Here is a tiny trained network, its code and every weight. The questions are about switching its units off for an input and a class, where a switched-off unit gives its printed mean instead of its output.

import numpy as np


def w(rows, s, z=0):
    codes = np.array(rows[::2]) - 128.0
    scale = np.full(codes.shape[1], s)
    scale[-1] = z or s
    return codes * scale


def norm(h):
    return h / np.sqrt((h * h).mean(-1, keepdims=True) + 1e-5)


def f(y):
    return np.maximum(y, 0)


def log_softmax(a):
    a = a - a.max(-1, keepdims=True)
    return a - np.log(np.exp(a).sum(-1, keepdims=True))


def net(x, mask):
    res = np.array(x, float).reshape(1, 8) / 4 @ E
    u = 0
    for l in range(3):
        y = f(norm(res) @ A[l][:, :-1].T + A[l][:, -1])
        res = res + np.where(mask[u : u + 13], y, B[l][:, -1]) @ B[l][:, :-1]
        u += 13
    return log_softmax(norm(res)[-1] @ U[:, :-1].T + U[:, -1])


A, B = {}, {}
E = w([
[104,87,199,147,111],'x0',
[169,202,109,116,166],'x1',
[201,70,137,208,239],'x2',
[213,253,47,207,131],'x3',
[86,95,33,51,205],'x4',
[216,128,175,114,246],'x5',
[78,127,48,243,165],'x6',
[95,195,145,167,198],'x7',
],0.0049)
A[0] = w([
[50,145,97,211,93,89],'L0N0',
[20,167,147,187,122,66],'L0N1',
[195,153,137,90,92,53],'L0N2',
[170,91,194,154,176,90],'L0N3',
[104,169,82,111,143,57],'L0N4',
[147,165,120,56,118,101],'L0N5',
[132,85,175,255,88,50],'L0N6',
[146,145,211,170,186,76],'L0N7',
[155,65,102,176,104,39],'L0N8',
[152,126,236,162,139,144],'L0N9',
[102,163,14,179,158,114],'L0N10',
[188,176,144,66,109,2],'L0N11',
[52,99,134,10,122,34],'L0N12',
],0.0086,0.0045)
B[0] = w([
[40,235,163,227,85,224],'L0N0',
[104,216,181,121,78,201],'L0N1',
[124,225,74,82,107,169],'L0N2',
[102,125,216,166,173,218],'L0N3',
[143,90,145,150,163,156],'L0N4',
[171,77,147,127,65,187],'L0N5',
[118,103,152,145,117,236],'L0N6',
[107,156,152,79,204,207],'L0N7',
[155,74,137,128,109,160],'L0N8',
[102,170,120,70,234,252],'L0N9',
[189,104,2,178,98,254],'L0N10',
[172,138,172,142,72,160],'L0N11',
[57,38,76,45,64,235],'L0N12',
],0.0069,0.0037)
A[1] = w([
[123,164,145,122,177,90],'L1N0',
[127,124,96,152,41,201],'L1N1',
[123,52,186,139,96,182],'L1N2',
[182,34,174,241,99,123],'L1N3',
[145,94,116,38,121,68],'L1N4',
[159,171,187,62,123,161],'L1N5',
[206,151,146,72,93,1],'L1N6',
[107,75,148,210,80,122],'L1N7',
[95,1,118,120,90,75],'L1N8',
[96,227,125,130,110,112],'L1N9',
[97,210,133,126,108,161],'L1N10',
[168,86,68,152,59,190],'L1N11',
[183,170,135,97,96,20],'L1N12',
],0.0099,0.0028)
B[1] = w([
[147,125,145,132,119,178],'L1N0',
[151,111,150,126,200,255],'L1N1',
[116,150,92,95,166,217],'L1N2',
[77,250,101,108,172,201],'L1N3',
[108,114,124,146,87,201],'L1N4',
[181,102,169,141,117,218],'L1N5',
[160,105,151,163,63,168],'L1N6',
[98,164,155,105,127,198],'L1N7',
[89,123,123,108,134,238],'L1N8',
[121,106,143,160,86,217],'L1N9',
[126,102,143,166,104,218],'L1N10',
[148,136,152,121,159,239],'L1N11',
[148,101,148,131,97,161],'L1N12',
],0.011,0.0049)
A[2] = w([
[155,142,34,134,140,76],'L2N0',
[38,12,107,46,112,20],'L2N1',
[170,137,14,152,152,3],'L2N2',
[168,157,89,39,176,200],'L2N3',
[138,193,125,161,228,189],'L2N4',
[65,217,167,128,73,116],'L2N5',
[94,55,111,162,212,162],'L2N6',
[181,131,17,189,125,54],'L2N7',
[206,167,80,94,95,155],'L2N8',
[110,146,150,197,47,38],'L2N9',
[152,174,90,136,139,82],'L2N10',
[52,71,177,88,93,206],'L2N11',
[181,182,102,157,149,126],'L2N12',
],0.011,0.0027)
B[2] = w([
[185,134,65,182,139,170],'L2N0',
[128,50,49,49,2,245],'L2N1',
[239,105,24,204,207,179],'L2N2',
[42,196,143,186,81,201],'L2N3',
[110,97,142,30,146,254],'L2N4',
[81,114,45,162,87,211],'L2N5',
[182,186,196,126,91,202],'L2N6',
[142,125,91,181,177,187],'L2N7',
[193,95,149,198,112,173],'L2N8',
[72,87,162,205,124,191],'L2N9',
[114,43,84,119,154,160],'L2N10',
[229,151,20,54,167,242],'L2N11',
[128,78,105,59,123,191],'L2N12',
],0.0062,0.0073)
U = w([
[176,141,227,78,193,117],'0',
[78,159,128,205,61,217],'1',
[214,131,47,174,183,108],'2',
[251,109,196,146,42,45],'3',
[71,181,131,98,155,2],'4',
[136,81,70,35,45,223],'5',
],0.018,0.0022)

Each question gives the input, the list of numbers given to net, and the class t.
The units are the neurons (one row each of A and B). Each row of codes is followed by its name. A weight is (code - 128) times the scale printed after its matrix; where a second scale follows, it is the last column's (A, B and U).
mask holds one flag per neuron, layer by layer. A switched-off neuron (its flag False) gives its mean, the last column of its row in B, instead of its output. The means were averaged over made-up inputs and are rounded, as every weight is.
A unit's drop is (log p(t) with every unit on - log p(t) with that unit switched off) / (log p(t) with every unit on - log p(t) with every unit switched off).
The circuit of an input: a set's keep is (log p(t) with only the set's units on - log p(t) with every unit switched off) / (log p(t) with every unit on - log p(t) with every unit switched off). Starting from the 12 units with the biggest drops (on a tie, the unit counted first), units are removed one at a time, each time the one whose removal leaves the highest keep (on an exact tie, the one counted first), for as long as the keep stays at least 0.8.
units of the circuit, in order: the units of the circuit, biggest drop first
unit that matters most: the unit with the biggest drop
top k neurons: the k neurons with the biggest drops, biggest first
top k neurons in layer l: the k neurons of layer l with the biggest drops, biggest first
drop of u: that unit's drop, to one decimal
input [2,6,-6,-3,3,-5,5,1], class 1: top 2 neurons : (L0N0; L0N1)
input [6,0,1,-1,0,-6,-2,2], class 1: units of the circuit, in order : (L0N0)
input [2,2,5,-2,7,-4,5,-6], class 2: units of the circuit, in order : (L0N10; L2N2)
input [8,4,-4,-6,-8,2,1,-3], class 0: top 3 neurons in layer 0 : (L0N12; L0N9; L0N10)
input [5,1,-5,2,1,-6,-3,2], class 1: top 4 neurons in layer 2 : (L2N9; L2N4; L2N1; L2N12)
input [5,-8,6,-4,1,7,0,-6], class 0: units of the circuit, in order : (L0N3; L0N9)
input [-8,0,0,0,4,2,-3,2], class 2: top 2 neurons : (L0N10; L0N1)
input [8,4,-5,-4,5,-7,7,5], class 1: top 2 neurons : (L0N0; L0N1)
input [-4,-4,4,3,1,-6,2,-8], class 2: top 2 neurons in layer 0 : (L0N10; L0N3)
input [5,2,3,1,5,4,-5,-3], class 0: top 2 neurons in layer 0 : (L0N3; L0N10)
input [-3,-5,8,-6,8,6,-1,5], class 0: top 2 neurons : (L2N6; L0N12)
input [-8,4,-1,-7,-8,0,-3,5], class 3: top 2 neurons in layer 1 : (L1N1; L1N5)
input [-6,-5,6,4,-8,3,2,-2], class 4: top 2 neurons in layer 0 : (L0N6; L0N3)
input [1,-4,8,4,-6,-1,-3,-8], class 4: units of the circuit, in order : (L1N3)
input [2,-4,-1,1,-4,-3,-7,6], class 3: top 2 neurons : (L1N5; L0N0)
input [5,2,3,-4,4,4,7,5], class 0: drop of L1N2 : 0.0
input [-4,8,3,-4,-5,-2,-7,5], class 3: drop of L2N4 : 0.2
input [1,6,-3,5,-3,-2,-1,0], class 3: drop of L1N3 : 0.1
input [2,-4,-5,6,1,-6,5,-4], class 1: drop of L0N0 : 0.5
input [-8,2,4,6,1,8,-3,-8], class 3: unit that matters most : L1N6
input [-4,-2,7,1,7,-6,-2,-8], class 2: top 3 neurons in layer 2 : (L2N2; L2N0; L2N4)
